[[112 132 151 108]
 [149 140 102 121]]
=>
[[112 132 151 108]]

[[141 135 124 113 127 131 118 132]
 [115 105 119 131 133 124 126 127]
 [123 125 114 109 117 140 149 135]]
=>
[[141 135 124 113 127 131 118 132]
 [123 125 114 109 117 140 149 135]]

[[125 133 138 129 127 136 131]
 [136 128 113 105 120 127 115]
 [128 129 136 134 137 126 136]
 [125 127 129 147 101 134 132]
 [127 129 119 142 136 123 131]]
=>
[[125 133 138 129 127 136 131]
 [128 129 136 134 137 126 136]
 [127 129 119 142 136 123 131]]

[[121 142 125 115]
 [125 140 130 129]
 [124 145 122 117]
 [135 128 144 105]
 [120 126 115 118]
 [124 129 138 120]
 [125 100 100 120]
 [123 146 122 118]
 [127 113 124 102]
 [115 129 129 118]
 [122  98 105 121]
 [133 123 119 123]]
=>
[[121 142 125 115]
 [124 145 122 117]
 [120 126 115 118]
 [125 100 100 120]
 [127 113 124 102]
 [122  98 105 121]]

[[125 125 120 121 139 127 112 126 132 124 120 132]
 [136 129 148 125 134 126 117 128 129 133 126 117]
 [130 138 127 141 126 133 144 134 131 142 140 143]
 [120 128 149 122 149 133 133 112 122 121 128 131]
 [136 117 125 117 129 121 104 103 119 123 116 133]
 [130 137 111 136 139 139 130 128 130 121 138 127]
 [134 131 144 134 139 136 135 129 136 132 129 127]]
=>
[[125 125 120 121 139 127 112 126 132 124 120 132]
 [130 138 127 141 126 133 144 134 131 142 140 143]
 [136 117 125 117 129 121 104 103 119 123 116 133]
 [134 131 144 134 139 136 135 129 136 132 129 127]]

[[126 125 121]
 [118 112 121]
 [123 129 135]
 [133 132 132]
 [141 113 116]
 [122 139 114]
 [118 114 140]
 [142 125 120]
 [128 129 106]
 [142 129 136]]
=>
[[126 125 121]
 [123 129 135]
 [141 113 116]
 [118 114 140]
 [128 129 106]]
---
[[137 105 127 113 126 113 147 123 129 105]
 [114 131 119 130 124 126 121 125 116 133]
 [134 142 141 136 128 151 138 138 128 132]
 [119 143 136 130 136 136 118 126 115 154]
 [130 129 131 128 131 125 125 126 131 130]
 [140 138 142 134 130 145 137 137 137 128]]
=>
[[114 131 119 130 124 126 121 125 116 133]
 [137 105 127 113 126 113 147 123 129 105]
 [130 129 131 128 131 125 125 126 131 130]
 [119 143 136 130 136 136 118 126 115 154]
 [134 142 141 136 128 151 138 138 128 132]
 [140 138 142 134 130 145 137 137 137 128]]

[[121 127 127 128 135 128 132 129 126]
 [122 128 124 125 130 126 129 127 140]
 [100 130 134 129 120 126 127 124 128]]
=>
[[122 128 124 125 130 126 129 127 140]
 [121 127 127 128 135 128 132 129 126]
 [100 130 134 129 120 126 127 124 128]]

[[132 129 133 130 115 124 141 119 138 105 124 130 113]
 [130 129 129 126 127 127 129 125 131 126 127 128 125]
 [132 130 131 126 125 125 132 122 134 122 126 128 121]
 [130 129 130 126 127 126 130 125 131 126 127 128 125]]
=>
[[130 129 129 126 127 127 129 125 131 126 127 128 125]
 [130 129 130 126 127 126 130 125 131 126 127 128 125]
 [132 130 131 126 125 125 132 122 134 122 126 128 121]
 [132 129 133 130 115 124 141 119 138 105 124 130 113]]

[[121 131 120 123 133 134 122]
 [133 131 122 137 126 133 121]
 [137 116 144 127 121 135 138]
 [130 123 114 125 141 135 121]
 [123 130 105 126 134 129 121]
 [129 139 111 140 137 119 124]]
=>
[[123 130 105 126 134 129 121]
 [129 139 111 140 137 119 124]
 [130 123 114 125 141 135 121]
 [121 131 120 123 133 134 122]
 [133 131 122 137 126 133 121]
 [137 116 144 127 121 135 138]]

[[128 127 130 128 156]
 [128 129 126 128 128]
 [128 144 131 133 129]]
=>
[[128 129 126 128 128]
 [128 127 130 128 156]
 [128 144 131 133 129]]

[[127 130 106 119 126 120 130 124 122 148 135]
 [131 122 125 133 125 132 120 125 125 144 120]
 [138 134 116 129 126 117 148 135 128 145 134]
 [124 138 135 113 128 131 133 131 124 126 139]]
=>
[[127 130 106 119 126 120 130 124 122 148 135]
 [138 134 116 129 126 117 148 135 128 145 134]
 [131 122 125 133 125 132 120 125 125 144 120]
 [124 138 135 113 128 131 133 131 124 126 139]]

[[133 134 151 125 130 123 128 128 132 131]
 [132 134 145 122 130 124 139 128 132 131]
 [129 135 126 118 146 125 143 128 132 134]]
=>
[[129 135 126 118 146 125 143 128 132 134]
 [132 134 145 122 130 124 139 128 132 131]
 [133 134 151 125 130 123 128 128 132 131]]

[[121 138 117 127 153]
 [128 120 141 126 132]
 [130 139 135 111 118]
 [143 115 130 115 155]
 [134 122 123 132 130]
 [130 140 126 118 108]]
=>
[[121 138 117 127 153]
 [134 122 123 132 130]
 [130 140 126 118 108]
 [143 115 130 115 155]
 [130 139 135 111 118]
 [128 120 141 126 132]]
---
[[103 125]
 [152 131]
 [148 127]
 [152 130]]
=>
[103 131]

[[131 124 134 136]
 [104 125 127 122]]
=>
[131 125]

[[149 109 113 151 125]
 [129 127 127 128 127]
 [121 124 122 125 125]]
=>
[149 127 122]

[[134 136]
 [102 116]]
=>
[134 116]

[[103 101 111 105 122]
 [136 135 123 120 111]]
=>
[103 135]

[[115 127 114 146]
 [122 119 121 118]
 [157 115 116 141]]
=>
[115 119 116]

[[153 142 117 136 147]
 [129 149 147 136 146]
 [157 140 156 140 136]]
=>
[153 149 156]

[[128 130 132 132]
 [109 128 149 143]
 [128 131 133 135]
 [111 137 121 126]
 [129 130 129 135]]
=>
[128 128 133 126]

[[145 138 133 119]
 [127 100 104 120]
 [111 107 107 124]]
=>
[145 100 107]
